Below are the code and all the weights of a small trained network. Each question names an input and a target symbol and asks about switching units off, where a switched-off unit gives its printed mean instead of its output.

import numpy as np


def w(rows, s, z=0):
    codes = np.array(rows[::2]) - 128.0
    scale = np.full(codes.shape[1], s)
    scale[-1] = z or s
    return codes * scale


def f(y):
    return y / 2 * (1 + np.tanh(0.7978845608 * (y + 0.044715 * y**3)))


def softmax(a):
    e = np.exp(a - a.max(-1, keepdims=True))
    return e / e.sum(-1, keepdims=True)


def log_softmax(a):
    a = a - a.max(-1, keepdims=True)
    return a - np.log(np.exp(a).sum(-1, keepdims=True))


def net(x, mask):
    ids = ['αγδηθλμξπστφψω'.index(c) for c in x.split()]
    T = len(ids)
    res = E[ids] + P[:T]
    u = 0
    for l in range(3):
        r = res
        for j in range(2):
            rows = slice(2 * j, 2 * j + 2)
            q, k, v = (r @ M[l][rows].T for M in (Q, K, V))
            z = softmax(np.where(np.tri(T) > 0, q @ k.T / 2**0.5, -1e9)) @ v
            o = O[l][rows]
            res = res + np.where(mask[u + j], z, o[:, -1]) @ o[:, :-1]
        u += 2
        y = f(res @ A[l][:, :-1].T + A[l][:, -1])
        res = res + np.where(mask[u : u + 4], y, B[l][:, -1]) @ B[l][:, :-1]
        u += 4
    return log_softmax(res[-1] @ U[:, :-1].T + U[:, -1])


Q, K, V, O, A, B = {}, {}, {}, {}, {}, {}
E = w([
[178,137,172],'α',
[103,40,204],'γ',
[150,82,100],'δ',
[92,181,221],'η',
[61,115,144],'θ',
[136,164,172],'λ',
[192,165,211],'μ',
[131,92,98],'ξ',
[158,72,242],'π',
[27,97,153],'σ',
[211,90,45],'τ',
[32,100,82],'φ',
[203,96,45],'ψ',
[254,175,91],'ω',
],0.0098)
P = w([
[188,24,153],'0',
[101,253,135],'1',
[115,213,123],'2',
[130,186,121],'3',
[139,172,118],'4',
[149,166,121],'5',
[159,141,112],'6',
[162,131,119],'7',
[173,113,106],'8',
[176,106,102],'9',
[182,90,99],'10',
[188,85,98],'11',
[190,80,102],'12',
],0.0036)
Q[0] = w([
[123,167,251],'L0H1',
[63,166,124],'L0H1',
[106,118,183],'L0H2',
[134,108,137],'L0H2',
],0.02)
K[0] = w([
[165,156,251],'L0H1',
[64,103,172],'L0H1',
[74,134,135],'L0H2',
[115,119,107],'L0H2',
],0.016)
V[0] = w([
[248,189,227],'L0H1',
[134,192,124],'L0H1',
[9,138,254],'L0H2',
[253,134,164],'L0H2',
],0.0047)
O[0] = w([
[150,81,206,5],'L0H1',
[138,90,119,74],'L0H1',
[99,254,159,204],'L0H2',
[96,68,82,22],'L0H2',
],0.0065,0.00028)
A[0] = w([
[167,232,22,4],'L0N1',
[213,89,86,170],'L0N2',
[134,155,4,118],'L0N3',
[79,160,79,92],'L0N4',
],0.011,0.0029)
B[0] = w([
[185,4,175,149],'L0N1',
[131,229,109,242],'L0N2',
[195,103,121,251],'L0N3',
[87,165,60,182],'L0N4',
],0.014,0.0026)
Q[1] = w([
[109,153,111],'L1H1',
[167,3,89],'L1H1',
[149,148,162],'L1H2',
[49,107,144],'L1H2',
],0.016)
K[1] = w([
[105,79,196],'L1H1',
[195,207,254],'L1H1',
[100,153,176],'L1H2',
[39,112,76],'L1H2',
],0.01)
V[1] = w([
[177,255,227],'L1H1',
[162,143,91],'L1H1',
[73,82,40],'L1H2',
[156,96,23],'L1H2',
],0.0049)
O[1] = w([
[142,1,130,253],'L1H1',
[149,128,145,209],'L1H1',
[99,105,182,91],'L1H2',
[120,159,179,241],'L1H2',
],0.0075,0.0012)
A[1] = w([
[193,100,59,47],'L1N1',
[75,8,148,232],'L1N2',
[89,195,255,186],'L1N3',
[171,88,202,2],'L1N4',
],0.0096,0.0014)
B[1] = w([
[162,154,201,237],'L1N1',
[62,249,112,247],'L1N2',
[72,255,235,255],'L1N3',
[164,100,225,148],'L1N4',
],0.0093,0.0035)
Q[2] = w([
[109,137,67],'L2H1',
[82,252,168],'L2H1',
[200,208,153],'L2H2',
[102,122,127],'L2H2',
],0.013)
K[2] = w([
[89,192,117],'L2H1',
[6,75,75],'L2H1',
[86,64,100],'L2H2',
[134,120,154],'L2H2',
],0.012)
V[2] = w([
[107,54,236],'L2H1',
[217,254,130],'L2H1',
[181,175,229],'L2H2',
[117,134,139],'L2H2',
],0.0072)
O[2] = w([
[81,209,220,2],'L2H1',
[135,2,173,225],'L2H1',
[153,204,202,189],'L2H2',
[139,137,124,146],'L2H2',
],0.0073,0.0038)
A[2] = w([
[6,79,173,54],'L2N1',
[99,139,88,110],'L2N2',
[36,99,121,206],'L2N3',
[168,141,151,1],'L2N4',
],0.018,0.0021)
B[2] = w([
[62,50,126,255],'L2N1',
[202,140,245,182],'L2N2',
[187,224,2,233],'L2N3',
[142,179,146,213],'L2N4',
],0.019,0.0051)
U = w([
[254,77,171,85],'α',
[204,189,69,165],'γ',
[26,44,86,182],'δ',
[123,127,116,78],'η',
[85,95,227,142],'θ',
[2,145,162,67],'λ',
[116,142,123,139],'μ',
[126,23,96,254],'ξ',
[119,113,114,75],'π',
[41,183,19,159],'σ',
[117,121,124,75],'τ',
[100,242,200,44],'φ',
[136,123,106,50],'ψ',
[133,42,112,222],'ω',
],0.0071,0.0076)

Each question gives the input, a string of symbols that net reads in full, and the target symbol t.
The units are the heads (2 rows each of Q, K, V and O) and the neurons (one row each of A and B). Each row of codes is followed by its name. A weight is (code - 128) times the scale printed after its matrix; where a second scale follows, it is the last column's (O, A, B and U).
mask holds one flag per unit, layer by layer, with each layer's heads first. A switched-off unit (its flag False) gives its mean, the last column of its rows in O or B, instead of its output. The means were averaged over made-up inputs and are rounded, as every weight is.
A unit's drop is (log p(t) with every unit on - log p(t) with that unit switched off) / (log p(t) with every unit on - log p(t) with every unit switched off).
k most important neurons: the k neurons with the biggest drops, biggest first
top k neurons in layer l: the k neurons of layer l with the biggest drops, biggest first
heads that matter: for each layer, one digit per head in row order, 1 if its drop is at least 0.15 and else 0, layers parted by /
input τ μ φ φ λ φ θ θ ω, target α: heads that matter => 00 / 00 / 10
input δ σ σ φ ψ σ, target σ: 3 most important neurons => (L2N3 L0N3 L2N1)
input φ η φ η φ σ σ ω φ π φ σ ψ, target α: 3 most important neurons => (L0N1 L0N3 L1N1)
input μ φ φ φ η φ μ φ, target φ: heads that matter => 10 / 11 / 01
input η θ φ φ φ φ, target γ: 2 most important neurons => (L2N3 L1N2)
input σ ψ μ φ λ ω λ δ π π, target θ: 2 most important neurons => (L2N3 L1N4)
input ω φ α ω φ α φ θ δ, target ξ: heads that matter => 10 / 00 / 11
input μ φ ψ θ δ γ ξ φ π, target θ: 3 most important neurons => (L2N3 L1N4 L0N3)
input μ φ μ φ θ τ φ σ ω φ λ, target φ: heads that matter => 10 / 10 / 10
input τ θ μ ω δ φ, target γ: 2 most important neurons => (L1N2 L0N2)
input θ η φ τ, target α: heads that matter => 00 / 00 / 00
input φ φ λ φ μ μ θ μ τ ψ ξ, target ξ: heads that matter => 00 / 00 / 10
input θ φ φ φ θ α, target φ: 2 most important neurons => (L1N3 L0N1)
input φ σ ξ φ σ μ ω, target α: 2 most important neurons => (L0N1 L0N2)
input φ θ μ φ α θ γ φ φ α η, target λ: heads that matter => 10 / 10 / 01
input φ μ μ φ φ ω θ, target σ: heads that matter => 10 / 01 / 01
input λ φ θ τ, target α: heads that matter => 00 / 00 / 10
input φ φ μ φ, target φ: top 2 neurons in layer 2 => (L2N1 L2N2)
input φ γ φ σ, target σ: 4 most important neurons => (L2N3 L2N1 L0N3 L1N3)
input π φ α φ θ φ φ λ, target φ: 4 most important neurons => (L1N3 L0N1 L0N3 L2N1)
input σ μ φ μ φ δ, target ξ: 2 most important neurons => (L1N3 L2N2)
input η φ θ π φ τ φ θ λ θ σ π ψ, target α: 3 most important neurons => (L0N1 L0N3 L1N2)
input ψ γ γ π θ φ θ ω θ μ, target φ: top 2 neurons in layer 2 => (L2N1 L2N3)
